Here is a tiny trained network, its code and every weight. The questions are about switching its units off for an input and a class, where a switched-off unit gives its printed mean instead of its output.

import numpy as np


def w(rows, s, z=0):
    codes = np.array(rows[::2]) - 128.0
    scale = np.full(codes.shape[1], s)
    scale[-1] = z or s
    return codes * scale


def f(y):
    return y / 2 * (1 + np.tanh(0.7978845608 * (y + 0.044715 * y**3)))


def log_softmax(a):
    a = a - a.max(-1, keepdims=True)
    return a - np.log(np.exp(a).sum(-1, keepdims=True))


def net(x, mask):
    res = np.array(x, float).reshape(1, 5) / 4 @ E
    y = f(res @ A[0][:, :-1].T + A[0][:, -1])
    res = res + np.where(mask, y, B[0][:, -1]) @ B[0][:, :-1]
    return log_softmax(res[-1] @ U[:, :-1].T + U[:, -1])


A, B = {}, {}
E = w([
[137,128,15,128,165],'x0',
[156,254,134,195,120],'x1',
[57,174,102,56,92],'x2',
[30,102,129,192,203],'x3',
[152,166,177,48,205],'x4',
],0.0077)
A[0] = w([
[132,160,6,100,164,3],'N0',
[125,107,99,176,76,76],'N1',
[170,147,152,84,211,124],'N2',
[107,162,207,164,94,96],'N3',
[117,98,124,173,71,92],'N4',
[79,128,117,156,180,121],'N5',
[114,81,166,109,117,33],'N6',
[120,119,117,154,94,92],'N7',
[131,148,193,84,186,102],'N8',
[160,93,140,169,168,217],'N9',
[127,66,135,98,125,74],'N10',
[69,114,194,157,146,103],'N11',
[48,168,119,85,102,196],'N12',
[109,100,139,172,36,126],'N13',
[147,64,117,85,116,116],'N14',
[204,135,87,95,95,51],'N15',
[102,87,140,103,107,68],'N16',
[82,129,129,150,164,117],'N17',
[138,120,196,112,76,44],'N18',
[86,132,128,149,167,130],'N19',
[152,212,101,166,123,122],'N20',
[127,196,137,153,145,78],'N21',
[182,77,226,186,135,106],'N22',
[74,153,118,88,93,103],'N23',
[107,128,108,157,115,83],'N24',
[117,62,120,89,145,130],'N25',
[194,107,74,151,184,83],'N26',
[191,125,139,101,78,180],'N27',
[141,153,139,91,190,62],'N28',
[55,148,192,98,68,71],'N29',
[86,128,133,153,173,121],'N30',
[154,169,130,143,118,144],'N31',
],0.014,0.0027)
B[0] = w([
[202,7,136,106,252,230],'N0',
[81,101,59,137,94,192],'N1',
[55,121,40,130,117,232],'N2',
[119,71,189,151,195,205],'N3',
[89,99,68,138,100,191],'N4',
[145,128,156,62,72,208],'N5',
[126,74,176,166,125,171],'N6',
[112,106,98,137,104,152],'N7',
[61,87,44,131,122,224],'N8',
[154,195,112,142,109,213],'N9',
[103,114,181,187,100,190],'N10',
[141,105,153,35,125,210],'N11',
[190,230,91,178,109,238],'N12',
[65,99,60,105,135,227],'N13',
[95,142,197,171,103,209],'N14',
[157,108,153,55,31,206],'N15',
[129,116,161,167,124,172],'N16',
[139,123,147,79,73,186],'N17',
[160,44,138,64,153,195],'N18',
[135,130,156,86,85,186],'N19',
[78,135,209,198,120,233],'N20',
[110,101,171,197,88,192],'N21',
[240,154,84,170,135,254],'N22',
[191,148,97,176,50,195],'N23',
[117,103,115,111,126,152],'N24',
[95,159,182,200,132,218],'N25',
[205,114,118,147,179,197],'N26',
[132,174,154,31,91,228],'N27',
[96,76,71,157,72,185],'N28',
[217,90,99,142,188,218],'N29',
[142,132,152,83,61,192],'N30',
[110,127,161,149,79,176],'N31',
],0.024,0.0064)
U = w([
[22,78,3,146,85,114],'0',
[131,136,177,21,42,139],'1',
[69,111,218,229,103,106],'2',
[189,58,118,140,180,244],'3',
[224,187,56,196,96,69],'4',
[120,186,101,139,100,253],'5',
[72,187,155,99,153,81],'6',
[67,145,118,121,193,60],'7',
],0.0078,0.0045)

Each question gives the input, the list of numbers given to net, and the class t.
The units are the neurons (one row each of A and B). Each row of codes is followed by its name. A weight is (code - 128) times the scale printed after its matrix; where a second scale follows, it is the last column's (A, B and U).
mask holds one flag per neuron, in row order. A switched-off neuron (its flag False) gives its mean, the last column of its row in B, instead of its output. The means were averaged over made-up inputs and are rounded, as every weight is.
A unit's drop is (log p(t) with every unit on - log p(t) with that unit switched off) / (log p(t) with every unit on - log p(t) with every unit switched off).
The circuit of an input: a set's keep is (log p(t) with only the set's units on - log p(t) with every unit switched off) / (log p(t) with every unit on - log p(t) with every unit switched off). Starting from the 12 units with the biggest drops (on a tie, the unit counted first), units are removed one at a time, each time the one whose removal leaves the highest keep (on an exact tie, the one counted first), for as long as the keep stays at least 0.8.
circuit, biggest first: the units of the circuit, biggest drop first
unit that matters most: the unit with the biggest drop
top k neurons: the k neurons with the biggest drops, biggest first
drop when u is switched off: that unit's drop, to one decimal
input [2,-8,0,-2,-7], class 2: unit that matters most -> N14
input [7,5,-3,-1,-2], class 3: top 2 neurons -> [N0 N26]
input [3,-8,-2,7,6], class 2: top 2 neurons -> [N25 N10]
input [7,-7,6,-1,5], class 2: top 2 neurons -> [N25 N14]
input [1,-4,-2,-4,-3], class 1: top 3 neurons -> [N20 N27 N15]
input [-5,0,6,5,-4], class 4: top 3 neurons -> [N12 N29 N0]
input [-6,2,-4,-1,3], class 3: circuit, biggest first -> [N3 N12 N22]
input [-7,6,-3,0,4], class 3: top 2 neurons -> [N22 N18]
input [6,5,8,7,-7], class 4: top 2 neurons -> [N12 N23]
input [4,7,-1,1,-8], class 0: top 2 neurons -> [N1 N13]
input [-7,5,8,-6,-3], class 4: top 4 neurons -> [N12 N29 N23 N0]
input [7,0,2,6,-1], class 3: top 3 neurons -> [N0 N27 N15]
input [8,-2,7,-3,-7], class 3: top 2 neurons -> [N0 N2]
input [2,5,-1,8,-7], class 1: top neuron -> [N5]
input [7,-5,-8,5,-7], class 4: top 2 neurons -> [N26 N9]
input [8,-8,-4,8,2], class 1: drop when N30 is switched off -> 0.5
input [1,-3,8,-5,-6], class 4: drop when N12 is switched off -> 0.8
input [-2,3,-3,5,-3], class 1: drop when N24 is switched off -> 0.0
